Here is a tiny trained network, its code and every weight. The questions are about switching its units off for an input and a class, where a switched-off unit gives its printed mean instead of its output.

import numpy as np


def w(rows, s, z=0):
    codes = np.array(rows[::2]) - 128.0
    scale = np.full(codes.shape[1], s)
    scale[-1] = z or s
    return codes * scale


def f(y):
    return y / 2 * (1 + np.tanh(0.7978845608 * (y + 0.044715 * y**3)))


def log_softmax(a):
    a = a - a.max(-1, keepdims=True)
    return a - np.log(np.exp(a).sum(-1, keepdims=True))


def net(x, mask):
    res = np.array(x, float).reshape(1, 4) / 4 @ E
    y = f(res @ A[0][:, :-1].T + A[0][:, -1])
    res = res + np.where(mask, y, B[0][:, -1]) @ B[0][:, :-1]
    return log_softmax(res[-1] @ U[:, :-1].T + U[:, -1])


A, B = {}, {}
E = w([
[165,88,36],'x0',
[127,128,128],'x1',
[50,4,156],'x2',
[21,178,43],'x3',
],0.013)
A[0] = w([
[154,47,52,82],'N1',
[222,164,179,189],'N2',
[147,71,232,78],'N3',
[129,32,121,213],'N4',
[129,86,42,101],'N5',
[190,161,76,217],'N6',
[101,227,55,128],'N7',
[168,142,70,63],'N8',
[97,164,179,244],'N9',
[172,160,71,93],'N10',
[138,64,94,93],'N11',
[177,184,128,175],'N12',
[158,73,75,97],'N13',
[25,184,153,161],'N14',
[126,150,155,48],'N15',
[189,164,173,127],'N16',
[101,137,185,168],'N17',
[57,113,108,93],'N18',
[186,145,98,100],'N19',
[199,184,41,83],'N20',
[121,174,62,70],'N21',
[226,26,95,140],'N22',
[191,83,36,255],'N23',
[36,113,44,130],'N24',
[149,147,79,6],'N25',
[74,240,47,110],'N26',
[132,216,126,124],'N27',
[140,254,75,160],'N28',
[91,116,16,72],'N29',
[174,53,174,84],'N30',
[63,149,116,115],'N31',
[130,137,132,139],'N32',
[142,14,127,157],'N33',
[7,16,163,185],'N34',
[223,147,164,140],'N35',
],0.014,0.0072)
B[0] = w([
[59,160,203,177],'N1',
[195,168,30,225],'N2',
[126,143,179,204],'N3',
[84,174,187,203],'N4',
[45,156,155,177],'N5',
[109,120,21,215],'N6',
[148,38,203,230],'N7',
[71,150,57,161],'N8',
[214,140,175,186],'N9',
[71,97,60,179],'N10',
[42,119,126,157],'N11',
[189,152,67,199],'N12',
[62,182,174,161],'N13',
[173,150,68,197],'N14',
[139,95,191,130],'N15',
[196,175,80,188],'N16',
[195,190,158,165],'N17',
[107,196,61,165],'N18',
[73,194,75,168],'N19',
[66,88,58,217],'N20',
[157,50,168,180],'N21',
[68,76,113,207],'N22',
[43,79,56,221],'N23',
[78,216,91,216],'N24',
[53,69,116,144],'N25',
[120,45,159,244],'N26',
[203,100,193,195],'N27',
[199,30,172,253],'N28',
[68,203,183,197],'N29',
[81,74,205,189],'N30',
[146,145,75,167],'N31',
[189,100,69,133],'N32',
[93,139,233,203],'N33',
[88,245,117,251],'N34',
[147,174,35,206],'N35',
],0.011,0.018)
U = w([
[222,134,89,21],'0',
[214,65,183,248],'1',
[155,145,252,158],'2',
[137,193,102,192],'3',
[92,110,37,67],'4',
[88,63,81,158],'5',
[72,79,206,51],'6',
[80,158,110,3],'7',
],0.014,0.008)

Each question gives the input, the list of numbers given to net, and the class t.
The units are the neurons (one row each of A and B). Each row of codes is followed by its name. A weight is (code - 128) times the scale printed after its matrix; where a second scale follows, it is the last column's (A, B and U).
mask holds one flag per neuron, in row order. A switched-off neuron (its flag False) gives its mean, the last column of its row in B, instead of its output. The means were averaged over made-up inputs and are rounded, as every weight is.
A unit's drop is (log p(t) with every unit on - log p(t) with that unit switched off) / (log p(t) with every unit on - log p(t) with every unit switched off).
unit that matters most: the unit with the biggest drop
k most important neurons: the k neurons with the biggest drops, biggest first
drop of u: that unit's drop, to one decimal
input [0,0,-8,-1], class 0: 2 most important neurons => (N28, N27)
input [5,5,0,6], class 5: most important neuron => (N7)
input [0,-6,-8,8], class 1: 3 most important neurons => (N28, N7, N27)
input [0,-2,5,-5], class 2: 2 most important neurons => (N20, N23)
input [3,-5,2,0], class 6: 2 most important neurons => (N2, N35)
input [2,-8,7,0], class 6: 2 most important neurons => (N33, N2)
input [1,7,7,-3], class 6: 2 most important neurons => (N22, N11)
input [1,3,-1,1], class 5: 2 most important neurons => (N34, N2)
input [-2,0,2,1], class 3: 2 most important neurons => (N7, N28)
input [3,-2,1,-5], class 6: 2 most important neurons => (N33, N30)
input [0,-7,6,-3], class 2: drop of N34 => 0.2
input [-3,3,0,6], class 1: drop of N26 => 0.1
input [-4,-2,-4,7], class 1: drop of N22 => 0.0
input [2,-5,-8,8], class 5: unit that matters most => N20
input [-1,-8,3,7], class 3: drop of N14 => 0.1
